Each row is followed by its class number.
[ -4  -6   9  26 -27 -33   7  76  53  14  -5 -51 -13  -1 -16  -7  11  -4
   1  21  -7 -10  13  34 -33  10  16  -7  37  26  -6  11   4]
1
[ 31   8  15  23 -43 -53 -11  15  24   8  -6 -13 -19 -15  -6 -11  15   0
 -21   6 -11 -23  27  14 -40  13  13 -10  -5  22 -29 -25  36]
6
[  7 -28   5  13  69  41  46 -36 -54  -3  40  41  24 -24   5  -5 -61  -2
  34 -15  -4  20 -10 -65  58 -16 -62  -7 -15 -20  14 -17 -25]
7
[ 30  15  -3  -2 -61 -67 -35  35  39  29  -2 -50 -29  34   0 -10  51 -10
 -60  25 -23 -51  18  44 -61   8  20 -21 -10  16 -23  -7  15]
8
[  5  15   9   1 -29 -32  12   6  -6  19  -6 -18  10 -10 -15 -14   3   2
   0  -1  -2 -19   9   1 -22   6  24 -12   6  20 -18 -24  33]
6
[-23  24  18   5  -4 -15  -2  15  25   3   1  -7  20 -16   2  32  -7 -12
  28 -26   7  -5   2  10  -3   3 -29  23   4   0  -4   8  11]
0
[  6   4  19 -28  78  52  -1 -98 -50 -16   8  48  35 -22  39   3 -59  -1
  12 -37   7   1 -25 -80  65 -11 -58  -9 -20 -49   7 -36   1]
3
[-68   8  35 -11  78  44  22 -14 -25 -19 -14  21  64  -3  13  47 -43  21
  44 -18  -6  23 -17 -29  44  20 -66  28  -3 -24  29   8 -14]
8
[ 22   4  11 -34   0  -7 -40 -33  36  -1  10   1 -20   6  22 -30  24 -51
 -29  -5   2 -20  -5 -15   9  -9  -2 -42 -27 -17  -1 -37 -10]
5
[-42  18  42  10 -10 -17  21  33  27  -2 -26 -14  27 -25 -23  31 -21  26
  34  -9   5  -3  15  23 -18  24   4  21  29  29 -11  -1  23]
6
[-76  36   7 -27  -9 -31 -45  35  39 -18 -60  -5  19 -18 -17 112  55  68
  39  -1  35  12   7  50 -67  51  11  87  12   1   3  21  60]
4
[ 23  10 -21 -19  29  -4 -27 -58 -26  21  14  19   5  11  37 -15  15 -41
  -6 -22  -7 -14 -11 -75  29 -24 -41 -13 -28 -36  -2 -11  -4]
0
[ -2 -20  22  38  35  18  37  -2 -17  30  33   5  33 -29  11 -28 -75 -19
  28 -12 -24   3  -4 -40  48  -4 -30 -22  20  -6 -10   0  -6]
1
[  7  18  29 -12   3  -3  -5 -22   7  -9  -1  -7  12 -20  10  14 -23   9
 -11 -19   4 -23  -6   6  -1   8 -20   7  -2  -7  -9 -17  23]
3
[-12  18  29 -12  25  17   3 -35  -1 -15  -9   7  26 -23   9  26 -33  17
   5 -23   9 -13 -14 -10  10   8 -29   8  -2 -16   3 -19  16]
3
[-34 -19  24  44  23  17  52  38   0  21  18 -13  34 -30 -15   0 -65  10
  43   3 -21  18  -1  -2  22  11 -27   3  41  16  -1  26   0]
1
[ 102  -35   -1   51   -4  -22   34  -20  -44   26   94   17  -33   -5
   36 -114  -49  -88  -39   -9  -30  -25  -14  -48   36  -71  -37  -73
  -38   -4  -27  -35  -15]
0
[ 51   3  18   8 -27 -27   5  -2   7  25  49 -12 -14  -3   5 -52 -14 -38
 -41 -11  -9 -40   2   1  -6 -29   1 -42 -20   2 -22 -51  -3]
7
[ 24 -12   6  -2  26  -9  -8  -9   1  -4  20  13  -2  16  32 -27  16 -30
   3   1   5 -16 -14 -23  24 -28  -7 -15 -10 -19  14 -11   0]
4
[-28  41 -16 -29   6  -4 -27 -10  -6   5 -21  -3  24  -3   6  33  23  -2
   2 -24  13  -6  -9 -16 -16   1 -10  24 -21 -17   4  -9  23]
0
[ 54 -20   3 -21  29  16 -26 -73  -5  10  41  26 -14   5  44 -76  -5 -78
 -40 -11 -11 -22 -14 -62  52 -31 -25 -64 -45 -34  -3 -43 -30]
5
[-17  12   6  -7 -17 -20   0  10  34  -1 -26 -27  -2  -7 -19  47  24  40
  11   6   4 -12   7  30 -35  31 -13  34  26  12   1  36  14]
3
[ 20   8  -2 -20  43   2 -32 -73 -40   0   8  47   5  -9  46  14   9  -3
  -6 -13   1  -7 -20 -60  21 -12 -25   3 -44 -40   1 -34  33]
4
[  95  -40   -1   17   -7   -7    6  -69  -20   42   83   19  -20    2
   31 -113  -29  -87  -35    4  -40  -29  -10  -53   61  -40  -19  -91
  -35  -16  -20  -18  -35]
5
[-47  24  -9 -63  91  42 -54 -61   2 -28 -48  45  27  15  35  38  23  -8
   7 -53  38  27 -18 -64  41  11  -8  13 -28 -50  44 -37 -26]
2
[-12  -3  35  17 -16  -9  45  35   9  -2  14 -25  18 -29 -22   9 -49  17
  20  -9   4 -16  -3  45 -10  12 -10   4  31  25 -10   5  18]
3
[-59  44  -5 -22 -47 -49 -45  54  70 -15 -53 -35 -13  -9 -45  77  77  49
  -5   1  24  -7  19  69 -97  45  11  73   6  12 -11   3  30]
7
[-40  19  35 -13  35   9   0  -8   4  -5 -11   1  33   1  13  34 -19   7
   9 -13 -14  -4  -5  -1  10  15 -40  16  -6 -15   2  -9   0]
8
[ -3 -11  14  26 -11 -25  20   5  16  24  -5  -8   9  -7 -15  -7  -5   4
  33   5  -9  -4  19 -12   1  13  -7  -3  31  17 -10  21  -1]
6
[-19   2  17  13  19   2   0   0  -1 -11 -26  14  23 -24  -6  28 -10  30
  31  -3   8  15  15 -19  -2  27 -21  18   9  10   0  -4  19]
6
[-40  25   9 -27  44  24  -1 -40 -26  -9 -38  25  46 -13   2  31   2  27
  35 -19  12  19  -1 -52  17  23 -18  21  -6 -14  16 -17  17]
6
[-17  -3   4 -17  86  57   7 -70 -55 -30  -9  46  40 -25  25  37 -40  29
  32 -22  11  25 -19 -71  49  16 -73  20 -18 -40  29 -10   6]
3
[-66   8   2 -14  11 -13 -15  35  24  -2 -37 -10  34   3 -18  74  37  52
  62  10  18  15  -5  20 -22  30  -5  60  32   3  22  53  15]
4
[-11   5   9 -46  39  27 -36 -49  21 -11 -10  16   9   0  21   1  20 -28
   0 -12  14   5 -13 -38  27   3 -20 -14 -24 -31  17 -23 -23]
5
[-31  16  11  -4  -6 -12   0   7  17 -17 -29 -11   3 -29 -19  65  -2  48
  16  -2  14  -2   2  29 -39  36 -23  42  16   9  -4  11  40]
3
[  7 -18  12  14   6 -26  10  44  21  -7  13 -19 -11   5   0 -18 -13 -30
   3 -11   3  -7  -6  27  13  -8  18 -24  18  19   5 -12 -15]
2
[-19 -10  12  28 -35 -26  37  60  33   3  -2 -46  -9 -12 -43  23 -11  33
  24  15  -5 -12   6  63 -34  22  -4  22  53  38  -8  50  10]
3
[-18 -10   5 -18  55  46 -10 -57 -19 -11   4  45  25 -30  13  17 -22  -2
  25 -12   6  29 -15 -49  39  17 -49  -3 -30 -24  15 -11  -6]
5
[ 42 -16  -3   5  26  -4   2 -40 -37  29  38  12  -1  25  33 -41 -13 -39
 -20   5 -36 -23  -9 -56  36 -17 -40 -41 -26 -20  -2 -10 -17]
8
[-13  55 -13 -69   1 -23 -69 -49   3   1 -37  14   6  17  30  45  80  14
 -33 -14  17 -20  -8 -16 -36  10  19  27 -47 -35   7 -35  54]
4
[  7  24  -8  -8 -51 -51 -24  40  30  18  -8 -35 -14   3 -16   5  38  -4
 -31  -9   2 -25   1  63 -47  17  59  -9   2  30 -12 -20  26]
2
[ 19   1 -17  -8  -4 -31 -29 -10  12  22   2  -6 -12  16  11 -14  25 -25
 -24 -15 -11 -20  -1  -2   4   1  21 -25  -1   1  -4 -13  -5]
2
[-54  26   0 -45  46   8 -33 -22   2  -8 -47   3  27  22  13  71  38  30
  15  -3   1  10   0 -29  -1  36 -40  41 -10 -27  22  18  -5]
8
[ -6   8  23  -9  22  -7  -5 -23  -8   4  12  18  23  -6  26   5  -5  -7
   7 -17   1 -10 -16 -14  15 -10 -11   8 -17 -21   2 -14  22]
4
[-66   8   9 -38  95  66  11 -54 -24 -34 -38  36  53 -17   8  72 -14  56
  56 -25  14  37 -16 -52  41  33 -67  57  11 -36  37  27 -10]
3
[ 29  15  36  23 -61 -66  -2  24  40  23   6 -30 -15  -9 -10 -28  -1 -16
 -23  -1 -16 -38  28  31 -37   3  28 -25  10  29 -42 -30  33]
6
[ 74  -2   8  -1 -33 -42 -16 -10  25   5  21 -28 -43  11  23 -51  17 -40
 -57   4  -3 -59   1   4 -19 -25   3 -49 -12   0 -15 -42  12]
3
[ 26  -4   9  21 -70 -53  16  44  41  23  13 -55 -31  -6 -31  -6   9  12
 -17  18 -15 -39  13  68 -51  10  13  -3  36  36 -28  23  19]
3
[ 71 -29  -4  56   1 -12  41  -7 -39  21  76  16 -24 -15  22 -73 -50 -66
 -12  -7 -28 -22 -11 -30  35 -49 -42 -53 -19   9 -23 -18   4]
0
[-68  48  11 -41  -1 -14 -25   2  30 -12 -76 -10  35  -9 -22  79  44  54
  29 -13  25  14  19   5 -41  49   8  55   9   0   9  -1  32]
6
[-56  29   0 -41  53  24 -25 -24   5 -29 -41  27  23 -16  -3  86  26  49
  22 -20  30  30   3 -27 -16  31 -41  58 -22 -29  26 -20   5]
7
[-58  -3  45  20   6   9  60  49  13 -18  -4 -22  41 -37 -37  46 -62  44
  58 -10   8   6  -4  53   1  28 -34  36  50  29   6  38  13]
3
[ 37  20  -1 -17 -28 -21  -9 -18 -10   8  13 -16 -14  -6   6 -11   4  -2
 -39  -6  -4 -35  -3   8 -24   0   3 -15 -19   2 -14 -31  40]
3
[  5 -15   9  23  18  -5  26   1 -23   8  19   6   0   1   8  -2 -28  -9
  -3   7 -21  -8  -1  -8  11   3 -40 -18 -13   1  -3  -9   4]
8
[  8  20  14 -22 -14 -38 -31  21  41   0 -16 -34 -18  31  16   7  44 -16
 -40   9  -8 -35   8  22 -33   3   2  -6 -15  -4  -3 -22  -1]
8
[-14  24   1 -13 -26 -36 -40  46  60   8 -36 -49 -18   4  -4  23  45   6
 -22  12   5 -16  15  25 -55  19  32  12  17   8 -10  -9  26]
1
[ 27 -11  35  31 -13 -26  29  28  -7  17  49 -20   6   4   9 -41 -47 -33
 -14   3 -34 -28   2  23  14  -8 -14 -34  -3  11 -21 -12   0]
8
[-61   6   7 -20  51  22   5  -4  -6   1 -30   0  47  14  -2  56   3  32
  39   2  -2  19  -4 -21  14  29 -49  34   8 -16  30  35 -23]
8
[ 15  -1  33  18 -14 -24  24  23   7  17  30 -22   6   7   7 -21 -30 -20
 -19   4 -25 -26   5  26   0  -5 -17 -25  -4  10 -11 -10  -1]
8
[ -3  -3   6   2  36   2  -2 -27 -29  -5   9  33  11 -19  21  21 -11   8
  18  -7   2   0 -18 -28  14  -6 -19  18 -18 -17   2  -5  28]
4
[-11  15  -6 -24 -15 -41 -48  -1  31  15 -24 -10   0  12   8  40  65  17
   7   6  10 -16   4   8 -34  16  13  33   4 -11  -1  19  23]
4
[  2  28  -3 -22 -36 -49 -38  16  15  17  -6 -21   0   8   6  19  51   5
 -14   2  10 -28  -5  24 -45   4  34  18 -15   0  -6  -9  47]
4
[ 36 -13  -4  34   0 -20   5  -5 -10  34  26  -5 -18 -20  16 -21 -24 -17
 -16   9 -31 -10   7 -30  -2   2 -10 -23  -4  -1 -23 -16  29]
1
[ 15 -12   7   4 -26 -20 -17  -3  31   6  15  -1 -18 -21  -7  -4   2 -18
  -3   8   0  -9   7  18 -11  16  -5 -23  -8  10 -16  -6   9]
5
